[[135 121 139 126 118 130 118 119 133]
 [128 129 121 129 130 128 125 125 128]
 [127 129 125 128 125 128 137 127 127]
 [138 126 145 128 123 130 109 111 137]
 [135 125 142 126 116 125 106 106 136]]
->
[[135 128 127 138 135]
 [121 129 129 126 125]
 [139 121 125 145 142]
 [126 129 128 128 126]
 [118 130 125 123 116]
 [130 128 128 130 125]
 [118 125 137 109 106]
 [119 125 127 111 106]
 [133 128 127 137 136]]

[[123 130 128 135 140 138 142 128]
 [138 152 130 140 133 138 142 138]
 [138 138 130 142 140 135 135 135]]
->
[[123 138 138]
 [130 152 138]
 [128 130 130]
 [135 140 142]
 [140 133 140]
 [138 138 135]
 [142 142 135]
 [128 138 135]]

[[154 154 122 154 155 153 127 124 154 126 126]
 [112 112 136 112 112 110 138 141 112 133 138]
 [143 140 134 140 144 143 137 137 143 137 140]
 [138 137 136 137 138 137 142 140 136 137 140]
 [153 152 134 151 154 151 143 139 154 135 139]
 [126 123 141 123 124 124 147 144 125 140 146]]
->
[[154 112 143 138 153 126]
 [154 112 140 137 152 123]
 [122 136 134 136 134 141]
 [154 112 140 137 151 123]
 [155 112 144 138 154 124]
 [153 110 143 137 151 124]
 [127 138 137 142 143 147]
 [124 141 137 140 139 144]
 [154 112 143 136 154 125]
 [126 133 137 137 135 140]
 [126 138 140 140 139 146]]

[[124 123 134 148 141 138 121 124 130 129 141 113 138 144 142]
 [129 129 129 138 144 135 119 126 132 126 135 122 127 137 138]
 [127 126 131 142 142 136 120 125 131 127 137 119 132 140 139]
 [127 127 131 146 149 139 116 124 133 127 140 116 132 144 143]
 [127 127 131 145 148 139 116 124 132 126 140 117 131 143 143]
 [125 124 133 145 139 136 122 124 130 129 139 116 136 141 139]]
->
[[124 129 127 127 127 125]
 [123 129 126 127 127 124]
 [134 129 131 131 131 133]
 [148 138 142 146 145 145]
 [141 144 142 149 148 139]
 [138 135 136 139 139 136]
 [121 119 120 116 116 122]
 [124 126 125 124 124 124]
 [130 132 131 133 132 130]
 [129 126 127 127 126 129]
 [141 135 137 140 140 139]
 [113 122 119 116 117 116]
 [138 127 132 132 131 136]
 [144 137 140 144 143 141]
 [142 138 139 143 143 139]]

[[114 105 115  98 101 130]
 [115 115 115 116 119 121]]
->
[[114 115]
 [105 115]
 [115 115]
 [ 98 116]
 [101 119]
 [130 121]]

[[126 129 144 130 122 137 136 124 123 129]
 [122 131 151 131 119 143 142 118 120 131]
 [133 118 122 125 132 118 116 142 134 123]]
->
[[126 122 133]
 [129 131 118]
 [144 151 122]
 [130 131 125]
 [122 119 132]
 [137 143 118]
 [136 142 116]
 [124 118 142]
 [123 120 134]
 [129 131 123]]

[[133 119 128 133 138 128 140 134 153 131 128]
 [111 129 134 129 135 135 136 118 144 140 120]
 [144 129 119 120 130 117 121 133 134 120 134]]
->
[[133 111 144]
 [119 129 129]
 [128 134 119]
 [133 129 120]
 [138 135 130]
 [128 135 117]
 [140 136 121]
 [134 118 133]
 [153 144 134]
 [131 140 120]
 [128 120 134]]

[[128 128 128 128 128 128 128 128 128 128 128 128 128 128]
 [150 133 135 135 128 132 139 118 135 127 114 134 135 120]]
->
[[128 150]
 [128 133]
 [128 135]
 [128 135]
 [128 128]
 [128 132]
 [128 139]
 [128 118]
 [128 135]
 [128 127]
 [128 114]
 [128 134]
 [128 135]
 [128 120]]

[[126 132 127 130 120 129 122 125 131]
 [112 127 131 122 128 125 128 117 128]
 [134 125 123 119 129 128 126 100 127]]
->
[[126 112 134]
 [132 127 125]
 [127 131 123]
 [130 122 119]
 [120 128 129]
 [129 125 128]
 [122 128 126]
 [125 117 100]
 [131 128 127]]
---
[[124 127 141 125 113 141  99 154 116 124 121 128 143]
 [134 136 122 129 107 136 131 135 137 117 128 132 150]
 [133 135 127 145 132 135 126 122 132 121 123 114 131]
 [116 123 114 129 136 101 149 125 121 115 125 122 127]]
->
[[124 127 141 125 113 141  99 154 116 124 121 128 143]
 [133 135 127 145 132 135 126 122 132 121 123 114 131]
 [134 136 122 129 107 136 131 135 137 117 128 132 150]
 [116 123 114 129 136 101 149 125 121 115 125 122 127]]

[[130 133 126 123 127 137 124 127 126 124 121 132 130 127 128]
 [126 131 131 126 129 128 129 124 127 127 129 128 128 128 128]
 [131 118 119 127 136 123 132 131 124 128 132 128 127 129 126]
 [130 116 124 122 133 136 125 128 127 132 132 130 130 125 130]
 [126 143 128 127 105 132 128 127 127 127 134 119 129 128 134]
 [128 124 123 145 114 130 133 129 129 126 130 135 128 126 128]]
->
[[126 131 131 126 129 128 129 124 127 127 129 128 128 128 128]
 [126 143 128 127 105 132 128 127 127 127 134 119 129 128 134]
 [130 133 126 123 127 137 124 127 126 124 121 132 130 127 128]
 [130 116 124 122 133 136 125 128 127 132 132 130 130 125 130]
 [128 124 123 145 114 130 133 129 129 126 130 135 128 126 128]
 [131 118 119 127 136 123 132 131 124 128 132 128 127 129 126]]

[[131 127 127 128 100]
 [128 130 136 124 137]
 [127 134 133 127 136]]
->
[[128 130 136 124 137]
 [127 134 133 127 136]
 [131 127 127 128 100]]

[[139 143 108 148 125 134]
 [153 120 119 144 116 110]
 [150 131 117 105 124 114]]
->
[[153 120 119 144 116 110]
 [150 131 117 105 124 114]
 [139 143 108 148 125 134]]

[[141 110 120 114 147 135 121 139 128 133]
 [135 139 119 128 150 144 134 135 111 126]
 [123 155 126 126 114 102 138 119 138 125]]
->
[[123 155 126 126 114 102 138 119 138 125]
 [141 110 120 114 147 135 121 139 128 133]
 [135 139 119 128 150 144 134 135 111 126]]

[[111 111 141 138 127 113 138 108 133 119 115 128 139 104 119]
 [122 124 133 123 129 126 134 121 122 128 129 134 127 132 123]
 [126 125 123 134 130 125 128 128 127 125 128 132 130 124 123]
 [111 120 145 109 124 121 153 125 110 126 132 126 121 128 117]
 [130 131 134 132 128 129 128 130 129 133 133 125 129 130 130]]
->
[[111 120 145 109 124 121 153 125 110 126 132 126 121 128 117]
 [111 111 141 138 127 113 138 108 133 119 115 128 139 104 119]
 [130 131 134 132 128 129 128 130 129 133 133 125 129 130 130]
 [122 124 133 123 129 126 134 121 122 128 129 134 127 132 123]
 [126 125 123 134 130 125 128 128 127 125 128 132 130 124 123]]
